Look-ups in named tables: a row name and a column name give one cell, copied from the table.

botunin =
|  | dun | tuzat | vel | refole |
|---|---|---|---|---|
| vifo | 26 | 164 | 207 | 63 |
| sivul | 17 | 148 | 133 | 144 |
| vofudu | 13 | 138 | 191 | 89 |
| lunitam | 87 | 168 | 143 | 112 |
| reg | 179 | 71 | 143 | 96 |
| vokufi | 122 | 122 | 122 | 122 |
| til | 44 | 182 | 188 | 63 |
| guni | 122 | 122 | 122 | 122 |
| lop | 139 | 92 | 90 | 150 |
| baga | 17 | 135 | 188 | 91 |
| vukata | 152 | 108 | 178 | 73 |
| matab | 21 | 149 | 122 | 155 |
| sizos | 30 | 167 | 88 | 181 |
| vavap | 41 | 218 | 122 | 104 |

refole of sivul = 144
dun of vifo = 26
refole of vofudu = 89
dun of sivul = 17
tuzat of sivul = 148
tuzat of sizos = 167
refole of vifo = 63

nugisu =
,fom,lilar,gidaz
vinile,0.243,0.404,0.427
miz,0.775,0.384,0.505
refim,0.507,0.394,0.323
tas,0.628,0.256,0.363
vitif,0.481,0.591,0.651
vopade,0.237,0.398,0.403
rosado,0.427,0.426,0.426
zapad,0.744,0.557,0.589
mepop,0.426,0.424,0.427

What is the lilar of vitif in nugisu? 0.591
What is the gidaz of vopade in nugisu? 0.403
What is the gidaz of tas in nugisu? 0.363
What is the lilar of refim in nugisu? 0.394
What is the lilar of vinile in nugisu? 0.404
What is the gidaz of refim in nugisu? 0.323
What is the fom of refim in nugisu? 0.507
What is the fom of zapad in nugisu? 0.744
What is the fom of rosado in nugisu? 0.427
What is the lilar of rosado in nugisu? 0.426
What is the gidaz of vinile in nugisu? 0.427
Which row has the largest lilar? vitif

sep:
fields: pumiko, pagabe, pupiv
lafulez: [37, 40, 57]
goligim: [61, 62, 61]
nirita: [38, 22, 72]
nuloso: [71, 81, 45]
kib: [41, 50, 75]
kudi: [50, 40, 75]
modif: [80, 86, 56]

What is the pupiv of nuloso in sep? 45
What is the pumiko of nirita in sep? 38
What is the pagabe of nirita in sep? 22
What is the pagabe of lafulez in sep? 40
What is the pagabe of goligim in sep? 62
What is the pumiko of kib in sep? 41
What is the pupiv of kudi in sep? 75
What is the pupiv of nirita in sep? 72

pedag =
|  | fif | dem | nibu |
|---|---|---|---|
| fiv | -0.7 | 0.0 | -0.4 |
| zad | -0.4 | 0.4 | -0.7 |
| sot | -0.8 | -0.1 | -0.3 |
| lozen | 0.0 | -0.6 | -0.7 |
| fugare | -0.3 | -0.3 | -0.3 |
| gubev | -0.5 | 0.6 | -0.3 |
| paba | -0.3 | -0.3 | -0.3 |
| duda | -0.2 | -0.7 | -0.3 |
| fov | -0.4 | 0.3 | -0.7 |
| rufi | -0.3 | -0.3 | -0.8 |
| pozu | -0.8 | -0.1 | -0.4 |
| votena | -1.0 | -0.2 | -0.1 |
| bolubu | -0.5 | 0.7 | 0.4 |
| kar | -0.8 | -0.7 | -0.2 |

fif of fiv = -0.7
nibu of kar = -0.2
fif of votena = -1.0
dem of gubev = 0.6
fif of gubev = -0.5
nibu of votena = -0.1
fif of paba = -0.3
nibu of zad = -0.7
nibu of bolubu = 0.4
dem of zad = 0.4
fif of bolubu = -0.5
fif of fov = -0.4
nibu of pozu = -0.4
Row with the largest nibu: bolubu

